Here is a tiny trained network, its code and every weight. The questions are about switching its units off for an input and a class, where a switched-off unit gives its printed mean instead of its output.

import numpy as np


def w(rows, s, z=0):
    codes = np.array(rows[::2]) - 128.0
    scale = np.full(codes.shape[1], s)
    scale[-1] = z or s
    return codes * scale


def f(y):
    return np.maximum(y, 0)


def log_softmax(a):
    a = a - a.max(-1, keepdims=True)
    return a - np.log(np.exp(a).sum(-1, keepdims=True))


def net(x, mask):
    res = np.array(x, float).reshape(1, 3) / 4 @ E
    y = f(res @ A[0][:, :-1].T + A[0][:, -1])
    res = res + np.where(mask, y, B[0][:, -1]) @ B[0][:, :-1]
    return log_softmax(res[-1] @ U[:, :-1].T + U[:, -1])


A, B = {}, {}
E = w([
[158,43,142,30,198,201,10],'x0',
[243,163,209,132,134,239,218],'x1',
[150,156,49,186,112,183,183],'x2',
],0.011)
A[0] = w([
[141,127,59,109,147,175,146,157],'n0',
[124,81,81,117,89,77,84,63],'n1',
[109,119,37,191,129,159,133,166],'n2',
[116,157,125,162,133,105,137,70],'n3',
[93,138,183,107,116,104,129,225],'n4',
[121,124,155,102,169,157,106,128],'n5',
[140,140,165,119,50,92,148,52],'n6',
[169,181,104,150,173,164,128,118],'n7',
[134,119,128,126,79,117,136,66],'n8',
[100,124,87,114,154,153,28,194],'n9',
[113,136,193,99,153,210,152,160],'n10',
[94,80,105,97,133,100,139,3],'n11',
[120,129,249,105,146,149,114,116],'n12',
[97,191,97,211,86,96,125,213],'n13',
[103,156,53,134,110,111,142,122],'n14',
[136,189,164,124,133,69,146,162],'n15',
],0.012,0.0037)
B[0] = w([
[127,83,231,159,70,39,203,186],'n0',
[155,65,136,104,71,109,157,201],'n1',
[88,120,100,158,161,136,71,212],'n2',
[183,145,85,103,100,120,116,168],'n3',
[194,47,143,118,105,82,176,171],'n4',
[148,165,132,129,131,156,156,191],'n5',
[134,93,255,89,100,161,211,169],'n6',
[100,61,127,117,131,86,235,190],'n7',
[174,121,149,98,133,123,127,142],'n8',
[96,104,132,127,85,107,190,241],'n9',
[102,234,172,156,154,112,92,222],'n10',
[192,125,145,80,83,118,177,164],'n11',
[178,190,56,153,145,179,83,203],'n12',
[92,136,86,147,180,129,57,255],'n13',
[188,187,156,199,169,152,79,198],'n14',
[137,65,136,130,50,58,169,184],'n15',
],0.0079,0.014)
U = w([
[43,71,143,196,116,41,196,255],'0',
[197,80,165,71,84,125,221,57],'1',
[123,184,21,147,255,134,31,65],'2',
],0.0082,0.0016)

Each question gives the input, the list of numbers given to net, and the class t.
The units are the neurons (one row each of A and B). Each row of codes is followed by its name. A weight is (code - 128) times the scale printed after its matrix; where a second scale follows, it is the last column's (A, B and U).
mask holds one flag per neuron, in row order. A switched-off neuron (its flag False) gives its mean, the last column of its row in B, instead of its output. The means were averaged over made-up inputs and are rounded, as every weight is.
A unit's drop is (log p(t) with every unit on - log p(t) with that unit switched off) / (log p(t) with every unit on - log p(t) with every unit switched off).
The circuit of an input: a set's keep is (log p(t) with only the set's units on - log p(t) with every unit switched off) / (log p(t) with every unit on - log p(t) with every unit switched off). Starting from the 12 units with the biggest drops (on a tie, the unit counted first), units are removed one at a time, each time the one whose removal leaves the highest keep (on an exact tie, the one counted first), for as long as the keep stays at least 0.8.
units of the circuit, in order: the units of the circuit, biggest drop first
k most important neurons: the k neurons with the biggest drops, biggest first
drop of u: that unit's drop, to one decimal
input [-6,7,5], class 0: most important neuron : [n13]
input [2,-1,-4], class 1: units of the circuit, in order : [n13, n2]
input [6,-8,0], class 1: units of the circuit, in order : [n11, n1]
input [-8,-7,3], class 2: 2 most important neurons : [n13, n14]
input [3,1,-8], class 2: 3 most important neurons : [n12, n0, n6]
input [-6,0,3], class 2: units of the circuit, in order : [n13, n9]
input [5,1,-3], class 2: 2 most important neurons : [n12, n0]
input [5,1,-1], class 2: drop of n7 : 0.4
input [1,-5,-6], class 1: drop of n2 : 0.1
input [0,4,8], class 0: drop of n0 : 0.1
